[128 = 0]

meku-rabet: [ 10 143 210 191 127  91 163  89 124  16 149 192  75  63 129 170  88 187
 159 125 203 125 150 144 132 136 113 191  32 198 114]
tuvas-nim: [ 97 147  96 114  99  86 134  92 104 158 130 145 112 120 125 116 128 181
 146 166 152 120  81 135 128 105 135 153  98 140 123]
tuvas-nim: [121 113 124 111 103 130 109  72 123 174 106 183 107 151 127 151 149  94
 150 119 119 149  96  98  72 112 112 116 122 132  89]
firar-nos: [151 154 120 114 165 140  95 141 154 138 116  39 221 127 128 112  82  87
  74  55 108  76 157 158 100 181 177  23 164 139 214]
meku-rabet: [147 128 127 141 132 170 139 129 101 141 115  44 163 147 126 175  91  77
 114  79 110 119 117 155 146 201 168 108 105 112 134]
tuvas-nim: [171 118  77  96 122 155 117 144  87 179 118 120 103 161 102 131 118 172
 134 120 107 133 113 125 117  97 117 196 148 104 128]
ras-vir: [138 129 100  85  87 131  79  60 130 178 134 129 139 170 131 148 114 116
 141  91 100 126 115 138  95 155 185 144 141  73  78]
dilo-kogoz: [117  92 133 144 148  91 134  98  92 103  83 133 137  91 171 111 139 119
 128 139 146 105 125 113 145 154 123  67 115 146 125]
madaz-vese: [127 141 110 142 112 107 121 131 142 140 140 183 110 120 109 117 131 165
 152 125 131 128 125 144  91  95  87 145 141 148 147]
madaz-vese: [ 75  85 119 170 106  30 119  36 117  90  82 142 179  93 175 111 118 122
 159 118 149 100 137 172 147 203 171  37  93 121  86]
ras-vir: [174 133  94 119 150 166 126 171 143 194  93  43 207 170  93 124 116  56
  89  87  90 128 120 141 100 142 135  29 156 139 194]
ras-vir: [101  90 107 217 117 100 189 188 151 108  94 121 166 148  61 126 119 131
 161 135 129 183 155 197 156 116  79 109  91 152 133]
tuvas-nim: [ 92  93 172 159 173 108 135 124 128  56  87 115 161  94 148 120 110 107
 110 104 150 113 179 125 139 159 131  61 110 162 143]
dilo-kogoz: [ 92  92 138 130 137 138 130 135 132  92 107  98 147 164  86 144  81 152
 126  96 128 157 186 152 142 128 161 176 102 110  97]
meku-rabet: [ 94 102 130 151 169 105 167 110  50 112  56  67 153  88 154 133 104 123
 109 133 166  94  98 120 159 169 135  58  64 186 164]
tuvas-nim: [130 148 158 217 114  92 154 138 161  67 166 145 144  65 171 129 146  91
 152 130 138 105 134 180 168 201 109  66 125 135 142]
tuvas-nim: [121 161 113 169  98 107 127 101 105 133 151 185  88  92 124 155 106 178
 171  99 145 100  96 166  88 139  88 166 109 160 154]
meku-rabet: [185  64  66  92 129 173 136 174 100 210  69 113 124 214  74 122 156 115
 130 146  81 194 121  97 123  61  93 157 156  91  94]
dilo-kogoz: [107  84 120 180 125 129 141 130 123 126  76 151 140 153  74 160  96 124
 158  71 122 161 155 162  85 125  86 122 100 158 126]
dilo-kogoz: [159 133 127 119 109 170 122 144 147 159 150 151 103 163 107 151 146 103
 139 121 101 160 122 117 106 108 109 166 149 105 105]
meku-rabet: [146 130  86  97 109 124 138 136 118 186 125 117 125 156 117 108 158 135
 129 180 118 148  85 114 144  92 129 137 134 110 114]
firar-nos: [143 108 120  92  92 129  87  84 154 150 141 159 124 168 138 129 150 105
 144 124  97 151 139 118 117 131 163 148 159  60  51]
dilo-kogoz: [161 108 113 135 121 130 146 150 125 140 125 113 133 139 142 116 164 100
 132 165 111 146 117 124 172 135 124 114 142  95 101]
madaz-vese: [112 122 130 132 142 150 172 152  86 127 109  70 124 137 113 149 113 133
 116 152 143 142 106 124 173 131 138 155  78 141 128]
madaz-vese: [188  93  84 191 136 147 140 238 174 124 117 111 175 169  53 110 111 133
 142  78  79 165 204 204 127 114  71 127 184 107 167]
madaz-vese: [134 153 122 135 128 133 153 150 110 134 144 101 119 113 131 130 129 141
 123 153 139 118  98 134 156 132 125 142 113 138 151]
meku-rabet: [132 102 130 144 124 121 130 113 119 115 113 124 137 127 145 134 132 106
 137 122 122 131 136 135 147 159 137 110 123 109 100]
meku-rabet: [137 137 137  92 180 109  85 134 132 111 118 181 114  82 149  72 133 176
  99 118 145  79 158  81  68  72  86  98 184 179 201]
madaz-vese: [123 128 132 132 133 119 110 125 157 125 124 145 148 129 118 118 123 119
 125 103 123 126 150 135  95 122 121  96 145 140 145]
madaz-vese: [118  79 118 150 131  80 118  93 109 110  83 180 127 107 148 108 139 141
 153 123 136 121 144 127 114 130 101  92 130 138 110]
ras-vir: [142 152 127 124 157 160 147 175 127 151 121  79 148 131 108 127 122 107
  95 128 127 124 112 119 122 115 114  95 128 165 191]
firar-nos: [103 109 102 123 107 109 141 105 104 152 104 128 125 150 110 133 125 149
 146 149 135 150 106 134 137 113 137 150  94 123  95]
ras-vir: [180  92 136 170 178 138 152 206  98  76 113 163  87  83 145 101 153 161
 131 141 131 119 165 110 154 102  37 144 166 150 166]
ras-vir: [ 98  75 131 212 113 104 166 141 125  69 104 132 140 132 101 152 101 141
 171 106 132 162 173 194 170 164 114 151  85 117  86]
tuvas-nim: [146 124 137 103 149 183 130 181 144 133 133  97 127 169  89 136 119 122
 103 119 109 158 158 111 127  94 127 171 145 116 133]
meku-rabet: [140  92 127  89 154 141 100 102  74 129  92 165  82 125 144 129 124 165
 127 112 132 115 138  77  97 100 110 171 141 131 115]
dilo-kogoz: [135  86 113  82 137 117  97  57  53 129  86 101 123 123 183 131 112 144
 122 116 129  92 121 102 151 174 188 138 120  85  80]
madaz-vese: [171 181 120 127 135 138 110 175 165 150 173 178 106 103 118 101 149 148
 123 125 121 106 121 122  74  79  63 125 188 163 205]
firar-nos: [101 154 124 122 102 107 127  69 111 155 130 127 129 116 148 146 126 116
 137 135 144 110  74 130 117 155 155 104  92 141 120]
tuvas-nim: [ 87  97 182 167 170 151 153 164 143  66  96 131 134 127  93 149 102 112
 117  96 144 157 186 122 116 114  95 120  98 178 144]
meku-rabet: [115 186 132 128 127  92 126 122 154 124 165 112 154  84 156  98 133 131
 110 151 148  84 103 142 136 145 149  73 133 152 180]
ras-vir: [169 129 145  77 162 182 102 134 105 141 125 112 108 134 149 136 131 107
  94 109 113 111 130  72 109 122 133 138 160 121 141]
firar-nos: [132 179 158 106  77 131 113  70 156 144 201 164  92 115 185 150 177  77
 142 167 125 124  72 102 138 160 163 136 131  88  70]
dilo-kogoz: [111  91  67 161 121  90 145 117  77 140  68  68 179 141  98 130  71 170
 145  96 131 118 130 198 150 167 152 115  87 127 137]
firar-nos: [119 115 120 124 121 116 117 111 132 133 116 145 131 138 121 124 126 134
 137 122 126 135 135 130 113 119 129 127 129 124 114]
ras-vir: [146 134 100 125 108 123 112 112 121 153 134 129 131 136 127 132 118 139
 141 109 115 117 117 150 117 144 137 138 139 108 126]
madaz-vese: [128 142 131 115 115 128  89 117 180 139 148 180 130 144 106 122 126 128
 135  94 113 135 155 132  64 100 116 129 164 128 133]
dilo-kogoz: [ 80 161 128 126 124 116 129 134 135 112 150 142 111 123  85 130  84 209
 133 118 156 124 140 153 106  89 126 199 101 161 157]
meku-rabet: [162 167 133 131 122 176 112 167 182 141 172  93 159 156  97 149 105  91
 113  74  94 131 152 162 105 150 144 128 162 108 159]
firar-nos: [164 132 161 135 144 171 135 157 133 112 148 125 108 119 151 144 151  83
 117 128 116 130 132 102 142 143 111 127 148 119 128]
firar-nos: [142 178 167 168 148 157 191 193  82  77 187 132  43  55 160 147 146 172
 129 189 169 105  88 111 196 125  73 211  98 167 168]
firar-nos: [ 63 176 114 127  85  80 160  88 143 168 142 107 153 128 121 125 139 119
 134 191 159 137  52 145 144 126 164  89  65 155 124]
madaz-vese: [151 114 131 118 124 136 126 118 113 120 134 102 128 129 163 131 141 107
 125 141 117 124 126 121 172 165 161 133 135  82  90]
dilo-kogoz: [155  92 112 105 126 135 118 105  92 140 106 101 130 144 158 130 137 112
 127 133 111 126 123 114 160 158 161 132 135  78  81]
dilo-kogoz: [140 208 124 105 115 112 130 141 142 150 198 162  85  82 155  96 167 167
 122 194 150  95  70 106 128  88 105 147 150 152 175]
tuvas-nim: [174 126 140  85 135 186 108 156 167 154 145  99 142 177 124 130 154  61
  99 126  86 156 145  95 128 121 151 122 175  80 105]
ras-vir: [166 104  65 164 107 112 126 148 145 174  97 102 192 164  91 117 119 103
 146  91  89 141 136 192 114 150 117  66 154 108 145]
tuvas-nim: [206  58  42 148 118  91 119 104  34 166  65 134 124 115 173 107 145 153
 167 123 102  96 102 149 155 172 102 107 158  82 106]
ras-vir: [140  88 127 122 124 126 109 114 131 121 113 161 118 144 134 123 143 123
 142 121 112 145 155 116 123 121 122 139 150  97  84]
firar-nos: [129  85 127 137 139 142 135 119  98 138  78 131 127 145 119 149 126 103
 134 108 122 146 129 112 112 129 108 112 112 139 113]
[120 146 119  91 111 127 121 114 140 160 143 124 126 148 124 120 142 127
 121 157 127 138 103 111 127 105 152 139 128 115 112] : tuvas-nim
[150 137 120 115 134 153 120 142 128 148 130 103 139 143 118 134 118 116
 115 108 113 124 127 129 117 132 135 126 142 122 146] : meku-rabet
[131 147 114 143 129 116 144 154 131 137 135 127 130 114 118 113 133 145
 129 146 136 122 112 141 130 112 104 118 128 152 164] : ras-vir
[ 72 156 210  73 183 154  81  98 174  75 133 102 161 118 137 133  83  98
  62  70 148  97 187  83  74 133 189  86 129 167 165] : tuvas-nim
[133 158 131  88  77 144 123  82 169 189 163  83 161 174 152 147 170  24
 118 167 100 155  70 114 154 168 207  81 122  66  60] : firar-nos
[138  99 124 160 128 142 125 118  97 133  97 177  98 129 111 162 114 132
 159  78 122 135 132 132  79 127  74 145 120 152 129] : tuvas-nim
[ 98 122 107 108 107  90  78  23 117 168  87 143 165 134 141 140  98 108
 138  68 127  97 108 139  55 167 169  57 115 138 121] : firar-nos
[143  15 139 135 148 120 104  79  70  84  53 187  94 127 170 137 140 123
 157  98 117 139 180  90 130 148 108 139 138  91  41] : meku-rabet
[147 153 117 110 114 136 132 151 128 124 175 104 111 129 135 119 131 164
 125 160 125 124 123 139 177 128 155 194 140  86 114] : firar-nos
[112 157 119 166 131  96 139 145 156 121 132 106 176 104 115 111 108 129
 123 114 139 105 130 176 120 146 124  64 123 166 190] : madaz-vese
[167 123 131 107 112 162  88 117 145 133 155 149 111 153 133 147 127 116
 137  88  94 132 154 126 107 142 142 173 170  74  91] : meku-rabet
[124 135 133 121 117 162 118 138 149 138 143 139 116 164  84 156 106 134
 135  94 114 155 147 137  94 107 125 183 128 121 118] : dilo-kogoz
[129 152 131 141 123 135 136 155 159 134 149 132 133 131 106 128 131 121
 128 129 125 138 127 141 116 113 111 124 134 142 152] : dilo-kogoz
[135 126 117 153 126 134 151 163 119 123 132 127 116 129 106 133 122 153
 140 133 129 140 131 148 144 117 102 163 121 133 137] : tuvas-nim
[135 161  91  70 114 130  99 105 104 177 145 121 109 141 120 122 109 186
 122 129 129 105  96 121 104 101 155 184 137 118 140] : tuvas-nim
[163 139 129 191 100 135 145 149 145 123 161 163 111 112 134 152 148 100
 164 116 112 135 118 164 132 160  83 127 140 119 126] : tuvas-nim
[125 141 102 111 111 107 112 107 106 129 146 129 114 120 133 120 105 194
 139 127 136 104 123 150 137 131 153 184 127 107 122] : firar-nos
[ 83 137 147 168 125 117 167 125 118 102 124  99 140 112 121 152 107 122
 133 133 154 131 114 154 156 158 138 118  69 157 133] : meku-rabet
[ 79 190 121 148 111 108 183 149 138 147 154  76 151 117 102 129 120 137
 119 182 162 131  68 159 161 122 142 112  67 174 172] : meku-rabet
[118  92 123 172 148  97 179 191 155  80 104  31 214 134 123  87 132  99
 106 171 127 150 170 175 236 165 165  57 115 103 125] : dilo-kogoz
[160  87 129  91 133 156  93  79  94 143  97 106 134 152 165 151 127  79
 119  91 100 120 133  98 126 176 173 113 143  76  75] : dilo-kogoz
[154  88 119 107 163 148 136 175 119 119  98  68 155 153 123 103 130 121
  97 141 112 142 164 113 173 120 146 123 149  99 123] : tuvas-nim
[101 193 125 113  91 130 128 115 148 156 183 144 103 132 104 145 117 161
 138 141 142 129  87 142 105 104 138 185 107 141 138] : madaz-vese
[120 159 119 113 114 120 119 114 127 142 151 133 117 121 127 128 119 157
 130 132 137 113 108 135 117 121 139 152 124 132 140] : tuvas-nim
[ 95 180 139 148 133  72 103 102 137  85 163 191 108  49 149 103 101 209
 138 106 170  60 136 152  82 124 103 129 134 187 199] : firar-nos
[120 165 122 149 148 123 161 167 112 135 129 117 123  94 114 118 123 155
 117 149 155 109  95 131 123 103  85 111 109 195 206] : madaz-vese
[ 92 171 130 121 110  90 146 131 141 129 167 187  81  97 127  99 159 189
 141 203 165 131  91 110 130  61  95 168 114 164 140] : ras-vir
[183 107 128 150 162 129 111 171 160 105 116 104 181 116 149  93 140  81
 106  96  98 107 179 142 134 162 117  39 193 113 166] : madaz-vese

pur_lorov: [160 103 122 148 104 155  81 123 176 186 155  72 102  65 160 133 239 164
  97 151 121  79  88 223 164 126 176 155 134  74 153]
zanav_vegog: [125 129 129 146 144 151 120 116 144 147 135 129 105 101 135 128 136 127
 117 131 117 102 127 163 141 113 136 126 137 108 129]
lason_kanu: [166 106 125 116  82 124 101 149 145 132 123  93 160 156 134 125 225 155
 107 132 131 140 103 150 132 166 120 134 108 146 125]
zanav_vegog: [137 106 128  88 103 153  89 166 130 122 143 132 142 120 117 134 189 148
 111  90  85 160 112 149 134 114 144 162 166 150 122]
lason_kanu: [101 140 162 169 108  98 147 212  93  86  40 120 219  96  96 134  80 149
 169  92 143 108  80  38  78 125 132 174  63 131 145]
kodin_sen: [171 154 140 130  65  76 139 140 102 122 144  70 176 109 172 133 126 157
 132 168 171 138 145  57 131 214 162 143  82 132 182]
pur_lorov: [116 188 160 157 146 180 127 144 121 113 146 186 156 121 150 100 110 125
 106 106 101 116 184  88 146 142  80 107 118 170 116]
lason_kanu: [133 110 132 147 153 137 129 120 149 135  69 133 103 163  95 117 143 120
 130 109 116 135  94 175 104 123 105 122 112 123 121]
lup_rekab: [ 90 168 114 107 162  96 165  91  79  89 104 144 115 140  95 128  62  91
 150 176 144 132 108 126 123 100 129  62 170 157 129]
zanav_vegog: [ 59 186 137 134 161 149 123 141  94  93  76 195 146 132  74  78 121 118
 148 107 119 136  75 147 123  75  98  97 155 166 128]
zanav_vegog: [107 162 131 158 127 106 150 120 106 130 149 112 142  63 157 137  68 129
 144 167 163  79 142  85 141 125 161 126 115  96 155]
lup_rekab: [143 145 118  94 129  71 157  95 114 138 163  97  95 154 146 126 109 121
 159 193 185 142 125  92 133 145 152 113 122 120 154]
zanav_vegog: [169 129 134  95 111 107 138 142 127 102 114 116 157 223 122 123 184 127
 122 149 142 162 124  96 114 176  77  93  98 194 102]
lason_kanu: [170 161 147 108 142 127 125 104 139 148 123 125  75 180 129  87 176 133
 131 147 130 176 109 153 130 171 122 116 120 151 166]
kodin_sen: [135  85 114 132 122 110 125 125 149 137  89 111 123 169 104 127 159 129
 137 118 144 137  92 160 106 128 114 135 104 111 115]
kodin_sen: [122 118 127 146 152 152 127 115 150 136 110 157 110 162 116 113 130 115
 121 103 117 131 137 155 121 121  88 116 118 127 104]
pur_lorov: [152 178 196 191 179 190 119 173 181 173 109 137 105 113 148  88 199 154
 129 124 116  63  91 128 134 121  99 150  58 120 143]
pur_lorov: [173  84 114 110 105 116 122 101 122 110  67 101 112 163  96 149 126 119
 101 101  83 197 127 188  98 182 139 122 152 147 143]
lason_kanu: [151  97 118 149  72 159 100 136 155 135 175 143 183 145 175 127 157 144
  80  80 116 141 219 109 146 189  82 144  96 134  93]
lup_rekab: [164  98 167  85 138 167 121 224 145 108 149 125 159 139 127 179 174 139
 117  95  68 115 133  59 115  96 114 169 130 181  74]
kodin_sen: [ 93 137 122 116 139 151 115 135 120 127 164 156 127  90 128 129 119 126
 128 119 114 114 133 131 148  79 141 134 169 124 118]
kodin_sen: [126 157 133 109 149 130 141 115 115 119 149 144 111 141 132 124 111 114
 130 150 127 134 143 111 137 124 120 101 147 153 125]
zanav_vegog: [125 105 118 125 149 138 117 116 150 153 127 113  85 110 117 137 158 127
 129 139 121 105  89 188 134  87 152 133 152  98 127]
lup_rekab: [116 120 124 116 112 132 118 151 118 111 128 139 159 128 119 131 134 133
 126 106 118 140 129 115 125 120 123 138 137 144 115]
zanav_vegog: [153 135 146 123 127 102 137 151 136 139 114  90 127 142 130 126 170 144
 150 162 158 113  80 107 118 135 139 139  91 127 146]
lason_kanu: [159 103 123 139 113 137 111 113 144 132  83 107 120 147 113 128 173 132
 101 116 103 147 109 196 119 161 123 119 127 133 134]
lup_rekab: [ 66 163 108 103 142 113 133 113  99 121 167 167 123 118 120 101  99 117
 160 147 165 129 118 111 147  75 134 113 163 125 128]
lason_kanu: [ 96 177 151 127 161 119 154 141 101 121 142 158 119 106 129 114  57 121
 168 132 145 123 134  57 124 100 140 141 124 126 149]
lup_rekab: [133 161 135  79 154 127 142 117 110 115 166 148  98 158 130 124 116 111
 134 153 122 155 145 100 138 121 123 101 163 170 125]
zanav_vegog: [141 167 136 131 138 131 138 122 128 119 133 116 141 150 141 122 179 123
 113 191 144  88 114 130 148 138  97  66 118 167 111]
pur_lorov: [ 62 122 132 169 127 144 123 185 148 137 156 185 191 124 140 100 115 143
 160  74 173  83 148  47 127  76  76 176  63  95  79]
pur_lorov: [ 82 186 137 161 104 121 120 162  90 100  98 126 204  70 121 105 150 149
 137 155 155  78  73 116 141 113 136 110 118 141 150]
lason_kanu: [111  88  95 108  97 106 122 143 118 114 151  88 170  90 129 178 150 132
 121 162 142  81 106 134 141  88 157 122 157 116  96]
zanav_vegog: [186  94 109 103 124 120 145  89 153 116 132 116 123 250 136 143 169 101
  90 156 130 158 176 140 123 191  52  58 110 183  68]
pur_lorov: [ 91  92 104 143  84 112 112 151 117 111 101 134 189 115 109 128 120 141
 135  83 142 136 118 125 113 119 126 157 116 108 116]
kodin_sen: [ 95  71  87 121 128 114 113 113 166 151 118 153 118 212  97  93 182 124
 151 102 176 146  92 172 116  91  76 132 102  98  80]
kodin_sen: [ 91 135 124  79 127 167  88 156 119 132 199 175 120  85 128 117 146 140
 130  87  94 152 135 129 157  65 156 170 198 133 125]
lup_rekab: [157 141 154 118 166 154 130 126 154 157 156 134  71 139 144 122 141 127
 129 131 110 129 139 125 135 125 129 140 126 128 135]
pur_lorov: [103 120 137 161 122 150 114 159 139 135 119 154 155 105 128 114 119 142
 134  75 123 118 135 112 121 113 117 169 102 105 123]
lup_rekab: [146 130 134 135  99 208  75 149 172 156 227 158 158 111 192 115 220 153
  66  98  93 105 204 136 185 145  89 139 131 144  88]
pur_lorov: [120 191 163 122 185 137 166 130 109 112 140 170 105 149 131 113  65 104
 149 144 126 128 156  57 125 119 102 101 124 166 127]
lup_rekab: [114 175 156  97 205 181 140 123 105  93 105 198  78 152  84 119  87  89
 120 105  50 162 134 143 121  87 101  85 198 199 113]
lup_rekab: [206  86 134 131  86 101 144 135 122  91  53  62 167 167 118 181 135 126
  90 132  95 154 137 129  90 220 120 107 101 171 125]
kodin_sen: [122 102 132 166  69 138 100 194 128 112  99 101 225  72 132 150 170 164
 108  95 117  86 109 117 124 134 135 165  97 121 118]
lason_kanu: [158  67  99 142  93 112 131 111 156 127 119 104 160 188 139 150 152 122
 100 125 145 129 165 138 118 176  81 107  88 127  80]
pur_lorov: [176 160 143 126 142 177 119 102 155 143 179 134 104 154 171 120 188 122
  75 162 100 115 179 153 168 169  90  76 137 171 109]
zanav_vegog: [128 151 133 129 133  90 158 127 111 111 103 120 144 169 121 117 113 120
 152 162 169 128 112  85 112 146 106 101  93 147 130]
kodin_sen: [112 116 138 166 149 185 108 137 147 139 113 158 119  81 121 132 113 127
 106  73  74 107 143 168 129 100 126 150 143 107 118]
kodin_sen: [201 141 151 124  70  90 132 140 125 128 120  86 160 178 160 110 158 156
 124 134 154 185 152  70 113 247 121 147  59 155 173]
lason_kanu: [ 83 151 155 169 217 162 155 119 144 141  90 209  69 154  96  89  40  97
 165  73 117 130 138 114  99  78  83 137 105 107 118]
[158 147 140  79 141 123 133 116 119 128 150 133  84 165 128 118 129 122
 134 135 114 185 137 116 127 148 138 127 152 160 150] : kodin_sen
[116 168 142 155 122 161 114 143 126 125 142 148 162  99 148 109 151 139
 108 128 120  98 141 123 152 133 110 115 122 144 127] : pur_lorov
[143 171 147  97 185 133 146  82 121 140 128 160  32 167 113  94  89 104
 146 133 110 191 132 144 122 135 134 113 159 145 168] : lup_rekab
[120 140 110 107 109 137 128 116 103  88 152 155 169 153 133 135 119 111
  96 132 113 146 180 115 144 147  91  76 160 184  91] : zanav_vegog
[124 172 103 166 126 149 127  48 131 139 169 135 122 115 173 109 137 111
  78 190 145  87 182 187 182 166 100  38 144 132 122] : lup_rekab
[121  61  69  92  69  57 125 110 108 106 102  76 162 155  98 158 148 128
 136 151 169 154  85 162 112 132 152 118 145 115 116] : pur_lorov
[165  65 105  82 113  67 152 116 134 117 102  99 117 234 104 147 124 114
 150 128 157 192 125 104  85 162 107 129 101 140 105] : zanav_vegog
[ 70 113  74 127  51  64 113 106  73  92  78 140 193 131  88  94  88 137
 151  90 173 202 107 145 108 155 144 138 137 112 162] : lup_rekab
[105 153 128 112  91  87 141 157  77  96 147 119 186  87 138 139  76 139
 153 140 157 132 137  44 127 133 163 147 129 136 152] : zanav_vegog
[118 106 136  93 118 117 121 196 142 145 195 116 152 112 149 145 164 154
 163 129 160  97 112  48 135  74 147 191 109 108 105] : lup_rekab
[129 118 128  92 113  99 119 143 132 155 165 127 105 142 134 104 135 149
 170 109 163 175 115  89 122 124 158 193 113  98 159] : lup_rekab
[ 83 160 138 103 196 119 164 134  95  98 102 156  99 127  82 137  66  96
 168 151 123 112  85 106 111  49 134 100 168 150 117] : lup_rekab
[ 76 188 140 175 168 186 116 114 122 126 116 188 124  82 120  90 115 118
 112 117 101  89 126 174 153  89 105  92 154 133 128] : zanav_vegog
[124 140 131 130 131 136 132 131 128 121 140 145 142 146 136 121 129 124
 123 129 132 124 147 108 133 132 101 113 119 145 110] : pur_lorov
[116 107 125 164 119 142 131 161 131 104 102 106 193  92 126 173 142 127
 103 141 116  48 119 129 128 104 111 104 117 134  79] : lup_rekab
[153 131 135 132 123 131 126 120 141 136 125 132 122 167 136 109 146 131
 121 120 131 153 144 127 124 167 104 126 103 139 132] : lason_kanu
[152  95 117  61 112  79 129 148 110 112 106  71 119 146  93 161 169 135
 151 160 133 156  52 138 107 111 177 140 159 143 141] : kodin_sen
[150 119 119  91 123  84 145 131 124 118 123  85 131 175 119 143 172 126
 143 187 164 123  84 116 121 130 127 100 119 150 116] : zanav_vegog
[ 67 148 152 130 193 154 119 174 123 130  76 157  97  78  66 113 137 131
 173 109 106  90  17 162 113   8 158 157 161 110 137] : lason_kanu
[ 99 102 107  86  97  94 127 146  89  94 123 143 158 132  99 139  74 126
 152  85 127 189 133  89 105 116 150 162 156 134 131] : zanav_vegog
[153 142 137 112 151  97 164 115 100 106  98  80 104 109 116 172  92 110
 133 190 119 109  99 126 116 129 169  93 153 145 148] : kodin_sen
[122 121 141 133 146 110 147 147 125 119  82 135 126 155 100 124  97 123
 159 107 136 142 104  99  93 119 118 146  99 126 130] : pur_lorov
[213 118 167 145 154 149 122 124 172 158  54  79  64 164 112 126 208 138
 108 135  86 139  71 205 104 175 130 128  99 137 161] : pur_lorov
[173 124 138 101 156 111 147  97 130 137 105 106  57 163 113 135 111 113
 136 144 111 172 116 149 108 153 150 123 141 134 159] : kodin_sen
[112 116 120 160 126 121 133 126 125 131 110 102 137  68 129 154 100 129
 128 141 132  80 113 145 128 108 160 133 130  89 136] : kodin_sen
